[[138 146 145 132 133  98]
 [127 110 119 109 139 135]
 [101 130 151 117 119 120]
 [133 139 152 129 123 131]]
->
[[138 146 145 132 133  98]
 [101 130 151 117 119 120]]

[[132 133 134 131 131 131 136 134 129]
 [133 135 134 131 131 131 136 134 129]
 [132 135 134 131 131 131 138 136 129]
 [132 135 134 131 131 130 136 132 129]
 [132 132 133 131 131 131 134 132 129]
 [132 135 134 131 131 131 135 133 129]
 [132 135 134 131 131 131 136 134 129]
 [132 135 134 131 131 131 136 134 129]
 [133 144 135 131 131 132 150 137 129]
 [132 135 136 131 133 135 136 140 129]]
->
[[132 133 134 131 131 131 136 134 129]
 [132 135 134 131 131 131 138 136 129]
 [132 132 133 131 131 131 134 132 129]
 [132 135 134 131 131 131 136 134 129]
 [133 144 135 131 131 132 150 137 129]]

[[108 140]
 [129 126]
 [ 99 143]
 [101 135]
 [138 142]]
->
[[108 140]
 [ 99 143]
 [138 142]]

[[127 114 108 104 128 134 119 136 148 140 126 122 127 134 105]
 [128 125 126 130 124 127 130 128 129 127 127 129 132 123 138]
 [128 117 109 113 124 129 124 131 144 138 130 122 127 125 124]
 [125 131 139 127 134 136 125 133 122 123 118 134 132 142 107]
 [126 135 146 140 130 131 131 128 114 117 120 137 135 133 129]
 [127 135 142 144 126 126 135 124 115 118 126 134 134 124 144]]
->
[[127 114 108 104 128 134 119 136 148 140 126 122 127 134 105]
 [128 117 109 113 124 129 124 131 144 138 130 122 127 125 124]
 [126 135 146 140 130 131 131 128 114 117 120 137 135 133 129]]

[[121 125 123 123 129 123 132 123 130 126 123 123 128]
 [130 131 131 128 131 132 133 129 137 124 129 129 128]
 [135 130 133 129 120 121 140 131 142 127 134 130 128]
 [154 149 152 141 144 140 139 148 134 153 150 146 129]
 [139 137 139 134 131 132 140 135 138 136 135 135 128]
 [123 124 124 125 126 122 128 123 129 131 124 124 128]
 [123 125 125 125 120 120 129 125 127 122 126 126 128]]
->
[[121 125 123 123 129 123 132 123 130 126 123 123 128]
 [135 130 133 129 120 121 140 131 142 127 134 130 128]
 [139 137 139 134 131 132 140 135 138 136 135 135 128]
 [123 125 125 125 120 120 129 125 127 122 126 126 128]]

[[125 128]
 [139 130]
 [139 109]
 [144 101]
 [130 102]
 [114 110]
 [116 124]
 [120 125]
 [109 100]
 [115 140]]
->
[[125 128]
 [139 109]
 [130 102]
 [116 124]
 [109 100]]

[[123 124 122 129 137 143 135 115 104 114 120 110]
 [143 136 115 105 114 120 110 102 105 102 112 131]
 [135 122 125 122 129 138 143 135 115 105 114 120]
 [124 122 130 138 143 135 114 105 114 120 110 102]
 [135 115 105 114 120 110 102 105 102 112 132 147]
 [129 138 143 135 115 105 114 120 110 102 104 102]
 [137 143 135 115 105 114 120 110 102 104 102 112]]
->
[[123 124 122 129 137 143 135 115 104 114 120 110]
 [135 122 125 122 129 138 143 135 115 105 114 120]
 [135 115 105 114 120 110 102 105 102 112 132 147]
 [137 143 135 115 105 114 120 110 102 104 102 112]]
---
[[141 148 130 129 123 125]
 [116 120 128 125 152 125]
 [134 125 119 125 142 129]
 [129 111 121 129 133 123]]
->
[[141 148 130 129 123 125]
 [116 120 128 125 152 125]
 [129 111 121 129 133 123]
 [134 125 119 125 142 129]]

[[127 128 128 139 137 130 127 135 127 136 126 125 126 134 131]
 [127 134 116 133 136 138 118 127 137 124 132 129 133 116 130]
 [129 119 139 119 128 126 140 124 141 119 122 145 136 124 140]
 [136 136 125 126 131 134 130 136 131 134 127 151 120 119 136]
 [132 125 136 134 132 133 130 133 125 127 107 130 128 126 138]]
->
[[129 119 139 119 128 126 140 124 141 119 122 145 136 124 140]
 [132 125 136 134 132 133 130 133 125 127 107 130 128 126 138]
 [127 128 128 139 137 130 127 135 127 136 126 125 126 134 131]
 [136 136 125 126 131 134 130 136 131 134 127 151 120 119 136]
 [127 134 116 133 136 138 118 127 137 124 132 129 133 116 130]]

[[142 119 133 133 131 115 122 145 105 150 150 144 149]
 [149 133 107 108 108 137 142 118 126 130 103 104 112]
 [136 104 145 128 103 151 136 139 112 148 146 145 147]
 [137 107 136 139 107 112 143 131 123 106 126 131 132]]
->
[[136 104 145 128 103 151 136 139 112 148 146 145 147]
 [137 107 136 139 107 112 143 131 123 106 126 131 132]
 [142 119 133 133 131 115 122 145 105 150 150 144 149]
 [149 133 107 108 108 137 142 118 126 130 103 104 112]]

[[142 105 153]
 [139 100 151]
 [122 125 128]
 [126 121 132]
 [118 130 122]]
->
[[142 105 153]
 [139 100 151]
 [126 121 132]
 [122 125 128]
 [118 130 122]]

[[128 131 127 124 127 113 150 130 132 124]
 [126 118 121 134 122 130 122 136 134 113]
 [128 130 128 122 127 113 150 132 131 124]
 [128 117 118 134 122 131 122 136 134 113]
 [132 118 120 134 124 134 124 136 134 113]
 [141 123 125 142 113 145 115 126 131 132]]
->
[[128 130 128 122 127 113 150 132 131 124]
 [128 131 127 124 127 113 150 130 132 124]
 [141 123 125 142 113 145 115 126 131 132]
 [126 118 121 134 122 130 122 136 134 113]
 [132 118 120 134 124 134 124 136 134 113]
 [128 117 118 134 122 131 122 136 134 113]]

[[106 110 106 123 121]
 [130 132 131 121 123]]
->
[[130 132 131 121 123]
 [106 110 106 123 121]]
